Here is a tiny trained network, its code and every weight. The questions are about switching its units off for an input and a target symbol, where a switched-off unit gives its printed mean instead of its output.

import numpy as np


def w(rows, s, z=0):
    codes = np.array(rows[::2]) - 128.0
    scale = np.full(codes.shape[1], s)
    scale[-1] = z or s
    return codes * scale


def norm(h):
    return h / np.sqrt((h * h).mean(-1, keepdims=True) + 1e-5)


def f(y):
    return np.maximum(y, 0)


def softmax(a):
    e = np.exp(a - a.max(-1, keepdims=True))
    return e / e.sum(-1, keepdims=True)


def log_softmax(a):
    a = a - a.max(-1, keepdims=True)
    return a - np.log(np.exp(a).sum(-1, keepdims=True))


def net(x, mask):
    ids = ['ΔΘΛΞΦΩβγεζμ'.index(c) for c in x.split()]
    T = len(ids)
    res = E[ids] + P[:T]
    u = 0
    for l in range(2):
        r = norm(res)
        for j in range(2):
            rows = slice(3 * j, 3 * j + 3)
            q, k, v = (r @ M[l][rows].T for M in (Q, K, V))
            z = softmax(np.where(np.tri(T) > 0, q @ k.T / 3**0.5, -1e9)) @ v
            o = O[l][rows]
            res = res + np.where(mask[u + j], z, o[:, -1]) @ o[:, :-1]
        u += 2
        y = f(norm(res) @ A[l][:, :-1].T + A[l][:, -1])
        res = res + np.where(mask[u : u + 12], y, B[l][:, -1]) @ B[l][:, :-1]
        u += 12
    return log_softmax(norm(res)[-1] @ U[:, :-1].T + U[:, -1])


Q, K, V, O, A, B = {}, {}, {}, {}, {}, {}
E = w([
[121,2,121],'Δ',
[119,126,193],'Θ',
[133,117,114],'Λ',
[103,138,156],'Ξ',
[143,114,203],'Φ',
[74,118,129],'Ω',
[114,129,169],'β',
[116,117,71],'γ',
[68,163,123],'ε',
[81,136,155],'ζ',
[149,147,119],'μ',
],0.017)
P = w([
[164,160,87],'0',
[187,169,186],'1',
[137,3,120],'2',
[189,162,78],'3',
[190,169,181],'4',
[128,3,127],'5',
[193,166,79],'6',
[193,169,175],'7',
[124,3,136],'8',
[194,168,79],'9',
[193,172,176],'10',
[124,2,142],'11',
],0.0057)
Q[0] = w([
[166,159,158],'0.h1',
[69,86,132],'0.h1',
[190,169,114],'0.h1',
[171,165,112],'0.h2',
[182,255,174],'0.h2',
[48,72,136],'0.h2',
],0.009)
K[0] = w([
[116,88,218],'0.h1',
[255,163,72],'0.h1',
[69,104,141],'0.h1',
[131,126,101],'0.h2',
[127,66,111],'0.h2',
[135,195,70],'0.h2',
],0.0084)
V[0] = w([
[126,66,191],'0.h1',
[178,68,167],'0.h1',
[173,108,138],'0.h1',
[254,88,201],'0.h2',
[106,188,101],'0.h2',
[101,142,172],'0.h2',
],0.0041)
O[0] = w([
[12,252,213,255],'0.h1',
[45,49,125,207],'0.h1',
[227,117,83,148],'0.h1',
[175,140,111,205],'0.h2',
[107,101,129,86],'0.h2',
[184,47,71,240],'0.h2',
],0.0022,0.00075)
A[0] = w([
[50,173,103,63],'0.n1',
[241,102,145,153],'0.n2',
[209,156,74,158],'0.n3',
[132,192,69,78],'0.n4',
[72,179,142,149],'0.n5',
[155,50,94,252],'0.n6',
[133,243,2,72],'0.n7',
[93,194,107,138],'0.n8',
[74,171,49,189],'0.n9',
[192,84,108,58],'0.n10',
[81,183,70,133],'0.n11',
[78,198,211,137],'0.n12',
],0.0073,0.0037)
B[0] = w([
[11,97,113,157],'0.n1',
[51,143,180,204],'0.n2',
[106,211,88,174],'0.n3',
[86,65,97,148],'0.n4',
[128,18,49,190],'0.n5',
[71,179,197,241],'0.n6',
[16,1,90,175],'0.n7',
[160,169,108,167],'0.n8',
[33,147,240,188],'0.n9',
[74,117,242,150],'0.n10',
[29,178,207,167],'0.n11',
[230,77,80,253],'0.n12',
],0.0044,0.0046)
Q[1] = w([
[174,111,125],'1.h1',
[165,104,141],'1.h1',
[81,66,254],'1.h1',
[149,180,127],'1.h2',
[115,107,57],'1.h2',
[148,95,86],'1.h2',
],0.0096)
K[1] = w([
[214,30,164],'1.h1',
[161,155,157],'1.h1',
[136,207,52],'1.h1',
[160,114,118],'1.h2',
[111,97,118],'1.h2',
[175,2,138],'1.h2',
],0.0077)
V[1] = w([
[63,138,185],'1.h1',
[186,18,251],'1.h1',
[140,173,168],'1.h1',
[103,145,255],'1.h2',
[174,142,128],'1.h2',
[139,46,87],'1.h2',
],0.0043)
O[1] = w([
[68,2,73,225],'1.h1',
[154,18,80,197],'1.h1',
[152,126,167,125],'1.h1',
[209,192,157,253],'1.h2',
[105,128,150,79],'1.h2',
[162,136,169,129],'1.h2',
],0.0032,0.0026)
A[1] = w([
[94,120,154,161],'1.n1',
[194,62,154,221],'1.n2',
[43,137,135,154],'1.n3',
[159,81,162,156],'1.n4',
[110,97,183,134],'1.n5',
[87,56,184,120],'1.n6',
[133,181,233,113],'1.n7',
[148,46,136,41],'1.n8',
[27,148,142,156],'1.n9',
[198,69,75,112],'1.n10',
[177,255,137,111],'1.n11',
[107,156,50,4],'1.n12',
],0.0077,0.0028)
B[1] = w([
[154,143,125,195],'1.n1',
[100,122,102,244],'1.n2',
[163,139,155,222],'1.n3',
[110,150,103,207],'1.n4',
[128,109,106,211],'1.n5',
[112,124,135,255],'1.n6',
[153,82,105,189],'1.n7',
[105,148,103,180],'1.n8',
[171,137,131,236],'1.n9',
[172,157,160,167],'1.n10',
[63,183,96,146],'1.n11',
[154,249,125,131],'1.n12',
],0.012,0.0054)
U = w([
[27,94,147,102],'Δ',
[166,73,148,112],'Θ',
[159,210,134,254],'Λ',
[222,172,63,164],'Ξ',
[221,117,248,142],'Φ',
[63,75,90,14],'Ω',
[172,96,60,108],'β',
[46,149,189,160],'γ',
[125,189,216,226],'ε',
[81,143,12,30],'ζ',
[67,185,94,211],'μ',
],0.011,0.0021)

Each question gives the input, a string of symbols that net reads in full, and the target symbol t.
The units are the heads (3 rows each of Q, K, V and O) and the neurons (one row each of A and B). Each row of codes is followed by its name. A weight is (code - 128) times the scale printed after its matrix; where a second scale follows, it is the last column's (O, A, B and U).
mask holds one flag per unit, layer by layer, with each layer's heads first. A switched-off unit (its flag False) gives its mean, the last column of its rows in O or B, instead of its output. The means were averaged over made-up inputs and are rounded, as every weight is.
A unit's drop is (log p(t) with every unit on - log p(t) with that unit switched off) / (log p(t) with every unit on - log p(t) with every unit switched off).
most important unit: the unit with the biggest drop
top k neurons: the k neurons with the biggest drops, biggest first
k most important neurons of layer l: the k neurons of layer l with the biggest drops, biggest first
which heads matter: for each layer, one digit per head in row order, 1 if its drop is at least 0.15 and else 0, layers parted by /
drop when u is switched off: that unit's drop, to one decimal
input γ Ξ Ω ζ Θ Δ Λ Δ Θ Ξ, target ζ: top 3 neurons	[0.n12 0.n5 0.n6]
input ζ β Ω Ω ζ ζ ζ γ, target γ: top neuron	[0.n7]
input Ω ζ Θ Δ ζ Λ Ξ, target ζ: top 3 neurons	[0.n12 1.n9 1.n3]
input ε ζ Ω ζ Ξ, target Ξ: top 3 neurons	[0.n12 1.n10 0.n9]
input Λ ζ Φ Ω Λ β β ε, target ε: top 4 neurons	[1.n3 1.n9 1.n2 0.n9]
input Λ ε Δ μ ζ γ, target Φ: 3 most important neurons of layer 0	[0.n6 0.n12 0.n5]
input β ε β Λ ζ β γ μ Ξ, target Φ: which heads matter	10 / 10
input Λ Λ μ, target Φ: top 2 neurons	[0.n10 0.n2]
input Λ μ μ Δ ε, target ε: top 4 neurons	[1.n3 1.n9 0.n9 1.n2]
input ζ γ Δ β Ξ Θ ε Φ Θ β Λ, target Λ: top 2 neurons	[0.n3 0.n2]
input Λ ζ ζ Ξ β Λ Λ γ ζ γ, target μ: top 4 neurons	[0.n7 0.n3 0.n9 1.n12]
input Λ μ ε ζ μ Ξ, target Φ: 3 most important neurons of layer 0	[0.n12 0.n6 0.n3]
input Θ β ε Ξ Ω ζ β Δ Φ ζ, target Φ: top 3 neurons	[0.n11 0.n9 1.n2]
input μ Θ β ε Ξ Λ ζ ζ β μ Δ μ, target Φ: most important unit	1.n7
input Ξ Ω ζ Θ ζ Λ, target Δ: 2 most important neurons of layer 0	[0.n6 0.n12]
input Λ Ξ γ μ Λ β Θ Φ β Λ, target ε: 2 most important neurons of layer 0	[0.n3 0.n7]
input ζ Δ Λ, target Δ: drop when 0.n6 is switched off	0.3
input γ β Θ Ξ ζ, target ζ: drop when 1.n9 is switched off	0.1
input γ β ζ ζ ζ, target ζ: drop when 1.n3 is switched off	0.0
